Below are the code and all the weights of a small trained network. Each question names an input and a target symbol and asks about switching units off, where a switched-off unit gives its printed mean instead of its output.

import numpy as np


def w(rows, s, z=0):
    codes = np.array(rows[::2]) - 128.0
    scale = np.full(codes.shape[1], s)
    scale[-1] = z or s
    return codes * scale


def f(y):
    return y / 2 * (1 + np.tanh(0.7978845608 * (y + 0.044715 * y**3)))


def softmax(a):
    e = np.exp(a - a.max(-1, keepdims=True))
    return e / e.sum(-1, keepdims=True)


def log_softmax(a):
    a = a - a.max(-1, keepdims=True)
    return a - np.log(np.exp(a).sum(-1, keepdims=True))


def net(x, mask):
    ids = ['αγελμξστφψω'.index(c) for c in x.split()]
    T = len(ids)
    res = E[ids] + P[:T]
    q, k, v = (res @ M[0].T for M in (Q, K, V))
    z = softmax(np.where(np.tri(T) > 0, q @ k.T / 4**0.5, -1e9)) @ v
    res = res + np.where(mask[0], z, O[0][:, -1]) @ O[0][:, :-1]
    y = f(res @ A[0][:, :-1].T + A[0][:, -1])
    res = res + np.where(mask[1:9], y, B[0][:, -1]) @ B[0][:, :-1]
    return log_softmax(res[-1] @ U[:, :-1].T + U[:, -1])


Q, K, V, O, A, B = {}, {}, {}, {}, {}, {}
E = w([
[155,141,249,79],'α',
[53,130,153,207],'γ',
[65,146,111,246],'ε',
[224,79,97,123],'λ',
[147,133,82,243],'μ',
[206,80,120,114],'ξ',
[141,129,132,152],'σ',
[153,127,150,133],'τ',
[188,152,112,134],'φ',
[115,36,164,170],'ψ',
[170,99,127,138],'ω',
],0.014)
P = w([
[255,115,228,228],'0',
[185,151,79,88],'1',
[166,152,101,113],'2',
[135,156,121,136],'3',
[140,155,129,138],'4',
[153,154,142,143],'5',
[156,149,134,158],'6',
[144,162,157,163],'7',
[148,152,157,167],'8',
[166,142,159,167],'9',
[169,154,164,172],'10',
[174,136,169,183],'11',
[179,148,178,185],'12',
[177,149,188,190],'13',
],0.0079)
Q[0] = w([
[187,148,226,179],'head 0',
[184,158,212,244],'head 0',
[67,149,71,17],'head 0',
[198,71,132,154],'head 0',
],0.011)
K[0] = w([
[199,116,174,207],'head 0',
[193,114,199,254],'head 0',
[80,148,65,80],'head 0',
[135,100,228,136],'head 0',
],0.0093)
V[0] = w([
[153,204,246,30],'head 0',
[75,169,180,176],'head 0',
[47,203,144,121],'head 0',
[76,17,221,157],'head 0',
],0.012)
O[0] = w([
[70,254,200,104,155],'head 0',
[137,210,34,35,165],'head 0',
[197,214,49,113,2],'head 0',
[6,127,24,46,239],'head 0',
],0.0095,0.0089)
A[0] = w([
[140,99,183,24,254],'neuron 0',
[72,141,82,122,101],'neuron 1',
[99,156,98,245,191],'neuron 2',
[95,254,122,119,18],'neuron 3',
[181,169,215,164,200],'neuron 4',
[95,193,150,109,55],'neuron 5',
[109,83,134,96,96],'neuron 6',
[142,70,128,67,179],'neuron 7',
],0.0092,0.0062)
B[0] = w([
[76,222,114,183,254],'neuron 0',
[215,128,117,41,199],'neuron 1',
[254,207,101,13,177],'neuron 2',
[164,31,127,83,210],'neuron 3',
[205,185,219,75,170],'neuron 4',
[140,57,90,88,182],'neuron 5',
[156,77,123,142,165],'neuron 6',
[154,180,72,243,198],'neuron 7',
],0.0064,0.0092)
U = w([
[224,125,95,91,254],'α',
[133,59,196,111,50],'γ',
[205,62,101,141,60],'ε',
[58,252,136,120,255],'λ',
[170,178,78,91,211],'μ',
[80,158,129,144,92],'ξ',
[110,232,117,153,118],'σ',
[105,115,142,26,29],'τ',
[84,126,163,131,60],'φ',
[2,82,83,119,104],'ψ',
[232,227,165,121,76],'ω',
],0.0065,0.0054)

Each question gives the input, a string of symbols that net reads in full, and the target symbol t.
The units are the heads (4 rows each of Q, K, V and O) and the neurons (one row each of A and B). Each row of codes is followed by its name. A weight is (code - 128) times the scale printed after its matrix; where a second scale follows, it is the last column's (O, A, B and U).
mask holds one flag per unit, heads first, then neurons. A switched-off unit (its flag False) gives its mean, the last column of its rows in O or B, instead of its output. The means were averaged over made-up inputs and are rounded, as every weight is.
A unit's drop is (log p(t) with every unit on - log p(t) with that unit switched off) / (log p(t) with every unit on - log p(t) with every unit switched off).
The circuit of an input: a set's keep is (log p(t) with only the set's units on - log p(t) with every unit switched off) / (log p(t) with every unit on - log p(t) with every unit switched off). Starting from all 9 units, units are removed one at a time, each time the one whose removal leaves the highest keep (on an exact tie, the one counted first), for as long as the keep stays at least 0.8.
units of the circuit, in order: the units of the circuit, biggest drop first
k most important neurons: the k neurons with the biggest drops, biggest first
drop of u: that unit's drop, to one decimal
input ψ α λ τ ω ξ, target ψ: units of the circuit, in order	[head 0]
input φ ψ α σ ω α α γ σ ξ φ γ α, target ω: units of the circuit, in order	[head 0; neuron 4]
input φ μ α σ α λ α γ, target ω: units of the circuit, in order	[head 0; neuron 2]
input α φ λ ω α ε ω ε σ φ, target τ: 4 most important neurons	[neuron 3; neuron 5; neuron 7; neuron 1]
input γ α ψ ε, target μ: units of the circuit, in order	[head 0; neuron 1]
input α ψ λ λ α α ε α ξ ψ, target τ: units of the circuit, in order	[head 0; neuron 3; neuron 5]
input γ λ α μ α ω α α μ ψ ω σ γ ε, target μ: units of the circuit, in order	[head 0; neuron 2]
input φ ξ σ, target ω: units of the circuit, in order	[head 0; neuron 4]
input φ μ ε, target ω: units of the circuit, in order	[head 0; neuron 2]
input α ξ τ γ τ μ α ω σ, target τ: units of the circuit, in order	[head 0; neuron 3; neuron 5; neuron 7]
input α α γ, target τ: units of the circuit, in order	[head 0; neuron 3; neuron 5; neuron 1]
input φ τ ω λ, target ω: units of the circuit, in order	[head 0; neuron 4]
input ψ α ψ ε ε ψ ω, target ψ: 2 most important neurons	[neuron 2; neuron 4]
input μ γ φ μ ψ σ ε λ τ ω, target ε: units of the circuit, in order	[head 0]
input α ξ γ γ λ ε γ τ γ μ μ α τ, target τ: drop of neuron 2	0.0
input μ γ μ σ, target ε: drop of head 0	1.2
input μ μ γ λ α λ λ μ ξ α γ φ ξ ψ, target ε: drop of head 0	1.4
input ψ λ γ σ ω τ ξ ω ω ψ τ μ τ τ, target ψ: drop of neuron 4	0.1
input α φ φ α α ω σ ω, target τ: 3 most important neurons	[neuron 3; neuron 5; neuron 7]
input λ φ ξ, target γ: units of the circuit, in order	[head 0]
